Here is a tiny trained network, its code and every weight. The questions are about switching its units off for an input and a target symbol, where a switched-off unit gives its printed mean instead of its output.

import numpy as np


def w(rows, s, z=0):
    codes = np.array(rows[::2]) - 128.0
    scale = np.full(codes.shape[1], s)
    scale[-1] = z or s
    return codes * scale


def f(y):
    return y / 2 * (1 + np.tanh(0.7978845608 * (y + 0.044715 * y**3)))


def softmax(a):
    e = np.exp(a - a.max(-1, keepdims=True))
    return e / e.sum(-1, keepdims=True)


def log_softmax(a):
    a = a - a.max(-1, keepdims=True)
    return a - np.log(np.exp(a).sum(-1, keepdims=True))


def net(x, mask):
    ids = ['εζηθξτφω'.index(c) for c in x.split()]
    T = len(ids)
    res = E[ids] + P[:T]
    u = 0
    for l in range(2):
        r = res
        for j in range(3):
            rows = slice(2 * j, 2 * j + 2)
            q, k, v = (r @ M[l][rows].T for M in (Q, K, V))
            z = softmax(np.where(np.tri(T) > 0, q @ k.T / 2**0.5, -1e9)) @ v
            o = O[l][rows]
            res = res + np.where(mask[u + j], z, o[:, -1]) @ o[:, :-1]
        u += 3
        y = f(res @ A[l][:, :-1].T + A[l][:, -1])
        res = res + np.where(mask[u : u + 4], y, B[l][:, -1]) @ B[l][:, :-1]
        u += 4
    return log_softmax(res[-1] @ U[:, :-1].T + U[:, -1])


Q, K, V, O, A, B = {}, {}, {}, {}, {}, {}
E = w([
[138,143,126,68,146,195,125],'ε',
[63,95,131,99,136,197,119],'ζ',
[86,148,99,69,170,131,76],'η',
[142,91,29,101,122,152,146],'θ',
[161,96,93,111,197,102,185],'ξ',
[253,164,89,117,126,110,159],'τ',
[62,211,98,155,97,43,172],'φ',
[126,165,197,204,102,99,126],'ω',
],0.0056)
P = w([
[103,111,152,4,61,79,173],'0',
[133,34,159,59,92,62,73],'1',
[105,150,132,41,99,113,208],'2',
[141,89,120,106,122,84,67],'3',
[106,170,101,88,125,144,212],'4',
[155,123,96,148,154,108,66],'5',
[107,186,86,135,153,167,221],'6',
[172,149,76,193,179,133,69],'7',
[121,201,68,179,172,202,233],'8',
[187,179,53,237,204,163,71],'9',
[141,229,43,198,211,215,225],'10',
],0.0042)
Q[0] = w([
[134,184,65,108,155,102,95],'L0H1',
[159,106,86,114,135,102,97],'L0H1',
[166,123,202,161,81,84,144],'L0H2',
[78,175,55,61,178,123,252],'L0H2',
[135,182,206,152,114,95,216],'L0H3',
[185,139,52,46,157,105,216],'L0H3',
],0.043)
K[0] = w([
[138,152,102,187,138,170,154],'L0H1',
[109,147,120,123,177,142,108],'L0H1',
[158,117,199,132,83,75,131],'L0H2',
[166,169,160,223,169,104,170],'L0H2',
[191,205,159,113,139,58,93],'L0H3',
[187,133,2,81,155,84,127],'L0H3',
],0.041)
V[0] = w([
[110,105,112,184,107,62,68],'L0H1',
[124,158,125,90,203,103,2],'L0H1',
[121,207,132,125,35,177,51],'L0H2',
[56,171,35,49,171,246,65],'L0H2',
[100,114,133,237,133,173,177],'L0H3',
[111,114,126,29,140,32,127],'L0H3',
],0.0089)
O[0] = w([
[101,139,121,125,124,75,38,58],'L0H1',
[148,107,90,114,159,164,2,101],'L0H1',
[210,150,226,140,40,141,167,95],'L0H2',
[146,197,100,62,12,233,2,239],'L0H2',
[49,67,65,133,68,142,107,21],'L0H3',
[188,202,150,93,238,98,101,251],'L0H3',
],0.0046,0.0023)
A[0] = w([
[51,71,177,143,151,143,66,54],'L0N1',
[64,147,174,41,32,167,164,5],'L0N2',
[197,9,121,104,183,175,93,140],'L0N3',
[103,40,118,79,6,80,114,125],'L0N4',
],0.017,0.0027)
B[0] = w([
[163,106,61,124,37,101,96,94],'L0N1',
[143,223,136,75,6,127,117,163],'L0N2',
[165,225,115,73,174,113,97,248],'L0N3',
[12,8,86,169,72,150,164,113],'L0N4',
],0.013,0.0018)
Q[1] = w([
[139,136,124,58,181,229,253],'L1H1',
[117,89,182,169,84,49,148],'L1H1',
[158,37,154,157,136,120,57],'L1H2',
[82,32,164,191,108,67,156],'L1H2',
[99,61,155,114,92,102,123],'L1H3',
[107,123,164,85,155,167,75],'L1H3',
],0.03)
K[1] = w([
[139,189,130,252,103,123,128],'L1H1',
[114,94,200,119,92,58,99],'L1H1',
[164,111,107,21,130,106,107],'L1H2',
[83,103,203,107,118,71,125],'L1H2',
[111,93,169,59,129,100,129],'L1H3',
[150,119,114,107,128,134,31],'L1H3',
],0.029)
V[1] = w([
[255,39,121,69,110,188,145],'L1H1',
[175,158,85,193,92,12,156],'L1H1',
[24,120,125,62,160,163,135],'L1H2',
[95,191,231,212,116,130,65],'L1H2',
[157,144,157,91,84,144,158],'L1H3',
[67,146,117,176,124,159,119],'L1H3',
],0.017)
O[1] = w([
[176,13,169,105,49,166,118,101],'L1H1',
[126,144,109,238,86,113,129,143],'L1H1',
[27,157,168,97,136,135,116,144],'L1H2',
[206,123,254,144,163,118,149,70],'L1H2',
[147,148,129,192,112,141,148,182],'L1H3',
[106,131,190,107,115,89,110,3],'L1H3',
],0.0098,0.0056)
A[1] = w([
[62,41,103,114,199,144,143,9],'L1N1',
[127,63,150,137,224,101,211,189],'L1N2',
[156,110,121,129,153,60,1,151],'L1N3',
[79,16,115,188,126,129,188,175],'L1N4',
],0.016,0.0015)
B[1] = w([
[161,64,153,177,137,37,5,218],'L1N1',
[110,39,147,80,109,78,231,252],'L1N2',
[73,178,230,205,40,79,164,225],'L1N3',
[75,141,213,159,173,248,126,205],'L1N4',
],0.013,0.0046)
U = w([
[224,187,177,2,253,159,105,197],'ε',
[43,85,19,63,14,176,141,216],'ζ',
[99,172,223,144,27,95,120,36],'η',
[145,80,119,147,141,71,64,140],'θ',
[88,232,56,191,228,108,153,31],'ξ',
[248,111,102,193,93,136,138,12],'τ',
[102,71,146,132,142,87,195,254],'φ',
[83,92,177,190,164,189,121,125],'ω',
],0.0044,0.0018)

Each question gives the input, a string of symbols that net reads in full, and the target symbol t.
The units are the heads (2 rows each of Q, K, V and O) and the neurons (one row each of A and B). Each row of codes is followed by its name. A weight is (code - 128) times the scale printed after its matrix; where a second scale follows, it is the last column's (O, A, B and U).
mask holds one flag per unit, layer by layer, with each layer's heads first. A switched-off unit (its flag False) gives its mean, the last column of its rows in O or B, instead of its output. The means were averaged over made-up inputs and are rounded, as every weight is.
A unit's drop is (log p(t) with every unit on - log p(t) with that unit switched off) / (log p(t) with every unit on - log p(t) with every unit switched off).
The circuit of an input: a set's keep is (log p(t) with only the set's units on - log p(t) with every unit switched off) / (log p(t) with every unit on - log p(t) with every unit switched off). Starting from the 12 units with the biggest drops (on a tie, the unit counted first), units are removed one at a time, each time the one whose removal leaves the highest keep (on an exact tie, the one counted first), for as long as the keep stays at least 0.8.
circuit, biggest first: the units of the circuit, biggest drop first
most important unit: the unit with the biggest drop
k most important neurons: the k neurons with the biggest drops, biggest first
which heads matter: for each layer, one digit per head in row order, 1 if its drop is at least 0.15 and else 0, layers parted by /
input ε ζ η θ ε, target ζ: circuit, biggest first	[L0N2, L0H2, L1H2]
input η ζ ξ ζ η ω θ η θ, target ζ: circuit, biggest first	[L0H3, L1H2]
input ω ζ φ ω η θ ε θ ζ, target ζ: most important unit	L0H2
input η η ξ ξ ω ω τ, target φ: which heads matter	010 / 010
input θ φ η τ η ω ξ, target φ: circuit, biggest first	[L1N2, L0H2, L1H2]
input φ ω ξ, target φ: circuit, biggest first	[L0H2, L1N2]
input τ θ ε, target ω: circuit, biggest first	[L0H2, L1H1, L1N4, L0N3]
input η ε ξ θ φ η η η θ ε ξ, target θ: which heads matter	010 / 010
input ε φ η ξ ζ φ ε θ ω, target φ: which heads matter	001 / 010
input τ η θ ξ ζ, target θ: circuit, biggest first	[L0H2, L1N1, L1H2, L1H1]
input ζ τ θ η η ζ η θ η η, target η: circuit, biggest first	[L1N3, L0H1, L1H3]
input η η η ζ η, target ε: which heads matter	011 / 100
input θ η φ η ε, target ξ: which heads matter	000 / 100
input θ η θ ζ η φ ξ ζ, target η: 4 most important neurons	[L1N3, L0N4, L0N1, L0N3]
input ε ε θ φ η ζ, target ζ: 3 most important neurons	[L0N4, L0N2, L0N1]
input η θ ζ θ ζ τ η η ζ, target ε: circuit, biggest first	[L0H2, L1H1, L1N3]
input η η φ φ θ ε η, target ζ: circuit, biggest first	[L0H2, L0N2, L1H2]
input η φ τ ε φ, target ξ: circuit, biggest first	[L1H1]
input ε η θ τ ζ ζ η θ η ω ω, target φ: 2 most important neurons	[L1N2, L0N2]
input τ ξ θ, target ω: which heads matter	110 / 100
input φ τ η, target ξ: which heads matter	010 / 100
input ζ η ζ τ, target τ: which heads matter	000 / 111
input ω ζ η ε ω η, target ε: circuit, biggest first	[L1H1, L1H2]
